Below are the code and all the weights of a small trained network. Each question names an input and a class and asks about switching units off, where a switched-off unit gives its printed mean instead of its output.

import numpy as np


def w(rows, s, z=0):
    codes = np.array(rows[::2]) - 128.0
    scale = np.full(codes.shape[1], s)
    scale[-1] = z or s
    return codes * scale


def f(y):
    return y / 2 * (1 + np.tanh(0.7978845608 * (y + 0.044715 * y**3)))


def log_softmax(a):
    a = a - a.max(-1, keepdims=True)
    return a - np.log(np.exp(a).sum(-1, keepdims=True))


def net(x, mask):
    res = np.array(x, float).reshape(1, 7) / 4 @ E
    y = f(res @ A[0][:, :-1].T + A[0][:, -1])
    res = res + np.where(mask, y, B[0][:, -1]) @ B[0][:, :-1]
    return log_softmax(res[-1] @ U[:, :-1].T + U[:, -1])


A, B = {}, {}
E = w([
[47,16,226,164,137,136],'x0',
[105,140,118,136,128,109],'x1',
[157,185,201,223,13,110],'x2',
[80,144,48,238,135,253],'x3',
[76,236,211,97,214,157],'x4',
[124,131,127,130,127,123],'x5',
[198,138,133,225,231,109],'x6',
],0.0061)
A[0] = w([
[164,56,81,182,54,80,83],'n0',
[123,193,190,196,71,105,114],'n1',
[250,118,165,189,223,101,254],'n2',
[25,54,187,184,154,97,89],'n3',
[171,102,103,235,251,99,241],'n4',
[119,170,140,52,88,178,143],'n5',
[219,220,79,59,128,146,105],'n6',
[137,114,118,146,169,108,131],'n7',
[113,88,87,75,189,150,78],'n8',
[100,225,193,105,193,120,100],'n9',
[122,125,164,84,118,64,88],'n10',
[159,37,49,139,108,94,65],'n11',
[154,157,147,184,39,113,100],'n12',
[127,81,60,75,198,133,102],'n13',
[82,122,126,41,40,168,151],'n14',
[111,133,114,194,137,208,123],'n15',
[114,144,97,170,117,217,71],'n16',
[158,136,121,88,135,17,73],'n17',
[165,239,44,129,103,100,86],'n18',
[59,132,68,184,137,153,72],'n19',
[171,95,140,57,147,73,183],'n20',
[128,254,199,66,152,186,89],'n21',
[54,145,2,205,116,142,114],'n22',
[134,90,93,166,95,212,149],'n23',
[165,225,38,101,116,115,92],'n24',
[140,108,87,143,129,237,142],'n25',
[137,112,164,98,142,26,92],'n26',
[59,56,218,144,124,173,95],'n27',
[98,140,102,152,113,210,112],'n28',
[170,117,177,78,147,44,76],'n29',
[83,205,220,109,186,188,93],'n30',
[207,106,188,241,211,114,132],'n31',
[138,121,157,97,135,34,98],'n32',
[101,143,93,169,129,203,82],'n33',
[142,67,40,129,98,103,97],'n34',
[52,111,122,52,18,188,241],'n35',
[86,142,134,53,76,240,193],'n36',
[81,162,185,120,138,146,95],'n37',
[136,75,68,64,172,138,108],'n38',
[57,129,89,187,128,173,82],'n39',
[180,173,190,175,35,127,107],'n40',
[171,162,193,172,55,144,116],'n41',
[228,31,96,121,70,66,107],'n42',
[77,48,190,173,151,105,132],'n43',
[73,133,84,170,161,210,116],'n44',
],0.0076,0.0079)
B[0] = w([
[124,77,124,171,215,116,159],'n0',
[84,134,110,86,186,160,154],'n1',
[112,177,75,106,80,75,217],'n2',
[182,83,89,100,92,212,164],'n3',
[97,147,98,106,95,96,217],'n4',
[148,119,92,146,102,97,160],'n5',
[142,63,119,122,81,198,164],'n6',
[124,151,108,111,127,130,135],'n7',
[95,136,151,107,197,165,148],'n8',
[131,85,137,189,141,105,155],'n9',
[163,113,153,109,118,115,141],'n10',
[128,76,138,152,195,126,150],'n11',
[76,118,147,106,210,163,149],'n12',
[67,145,136,87,197,182,163],'n13',
[144,130,88,136,149,70,191],'n14',
[157,146,171,93,108,90,156],'n15',
[184,135,199,97,160,125,139],'n16',
[166,130,181,122,116,144,146],'n17',
[170,82,110,105,98,193,151],'n18',
[169,135,178,99,155,115,139],'n19',
[103,151,171,136,102,124,190],'n20',
[139,65,125,192,156,124,160],'n21',
[145,135,170,129,103,114,164],'n22',
[134,145,151,148,123,98,165],'n23',
[166,86,109,124,86,212,154],'n24',
[108,136,185,130,106,97,163],'n25',
[176,159,190,98,120,120,149],'n26',
[192,103,67,88,94,205,167],'n27',
[173,132,180,104,139,76,147],'n28',
[157,141,191,114,122,118,150],'n29',
[144,43,116,254,178,88,161],'n30',
[139,137,73,110,126,102,172],'n31',
[183,151,196,94,112,113,147],'n32',
[167,128,207,108,125,129,141],'n33',
[121,115,149,175,181,136,153],'n34',
[126,164,76,121,105,70,247],'n35',
[114,152,95,125,124,78,202],'n36',
[129,88,121,136,133,132,136],'n37',
[84,143,151,133,176,152,162],'n38',
[180,160,173,110,125,134,145],'n39',
[77,154,129,83,218,158,158],'n40',
[72,174,130,78,203,167,152],'n41',
[127,103,163,206,133,119,181],'n42',
[184,121,63,96,74,184,169],'n43',
[148,146,184,106,118,93,164],'n44',
],0.0082,0.011)
U = w([
[178,151,216,102,129,96,82],'0',
[192,84,59,106,102,228,80],'1',
[125,65,121,248,198,95,104],'2',
[36,155,126,56,227,170,82],'3',
[104,148,101,131,120,100,254],'4',
[101,144,95,132,115,101,244],'5',
[126,157,50,107,123,54,40],'6',
],0.012,0.009)

Each question gives the input, the list of numbers given to net, and the class t.
The units are the neurons (one row each of A and B). Each row of codes is followed by its name. A weight is (code - 128) times the scale printed after its matrix; where a second scale follows, it is the last column's (A, B and U).
mask holds one flag per neuron, in row order. A switched-off neuron (its flag False) gives its mean, the last column of its row in B, instead of its output. The means were averaged over made-up inputs and are rounded, as every weight is.
A unit's drop is (log p(t) with every unit on - log p(t) with that unit switched off) / (log p(t) with every unit on - log p(t) with every unit switched off).
The circuit of an input: a set's keep is (log p(t) with only the set's units on - log p(t) with every unit switched off) / (log p(t) with every unit on - log p(t) with every unit switched off). Starting from the 12 units with the biggest drops (on a tie, the unit counted first), units are removed one at a time, each time the one whose removal leaves the highest keep (on an exact tie, the one counted first), for as long as the keep stays at least 0.8.
units of the circuit, in order: the units of the circuit, biggest drop first
most important unit: the unit with the biggest drop
k most important neurons: the k neurons with the biggest drops, biggest first
drop of u: that unit's drop, to one decimal
input [1,1,6,-4,-2,-6,5], class 3: units of the circuit, in order : n40; n41; n1
input [-6,3,3,-6,7,-6,5], class 2: units of the circuit, in order : n21; n9
input [-2,-3,3,2,1,-1,6], class 6: units of the circuit, in order : n2; n31
input [-5,-6,-4,5,5,6,-7], class 6: most important unit : n36
input [-5,5,-1,-5,-8,2,3], class 2: units of the circuit, in order : n42; n0
input [0,7,0,0,7,1,-5], class 2: units of the circuit, in order : n30; n21
input [7,3,-7,1,0,-7,-7], class 1: 2 most important neurons : n27; n3
input [-2,3,-4,-3,7,4,5], class 2: 3 most important neurons : n30; n9; n21
input [8,3,5,3,0,-6,6], class 1: units of the circuit, in order : n3; n43
input [2,-6,-8,-3,-7,2,4], class 3: units of the circuit, in order : n13; n38
input [-8,4,8,4,-4,6,5], class 1: 3 most important neurons : n18; n24; n6
input [6,0,-7,-6,-3,4,8], class 6: 2 most important neurons : n2; n4
input [7,-7,-6,5,-3,1,-4], class 1: 2 most important neurons : n27; n3
input [6,-7,5,5,8,8,-6], class 2: units of the circuit, in order : n30
input [-5,6,8,6,5,3,-7], class 3: 4 most important neurons : n40; n1; n41; n12
input [0,-4,0,0,5,1,0], class 2: 2 most important neurons : n30; n21
input [-2,4,-6,-1,7,1,6], class 2: 2 most important neurons : n30; n9
input [6,-3,6,-1,8,-4,4], class 2: 2 most important neurons : n30; n9
input [-5,-5,-6,-4,-1,-3,-3], class 3: 2 most important neurons : n13; n38
input [-3,-1,-1,0,4,-6,8], class 6: units of the circuit, in order : n2
input [-8,-4,6,4,3,5,0], class 1: 3 most important neurons : n18; n24; n6
input [-4,-3,8,5,8,-4,2], class 2: 4 most important neurons : n30; n21; n9; n13
input [8,0,2,2,3,-8,-6], class 1: 2 most important neurons : n27; n3
input [1,6,-8,5,-5,3,-1], class 3: drop of n13 : 0.2
input [-7,-4,1,-8,-2,-4,-1], class 0: drop of n32 : 0.1
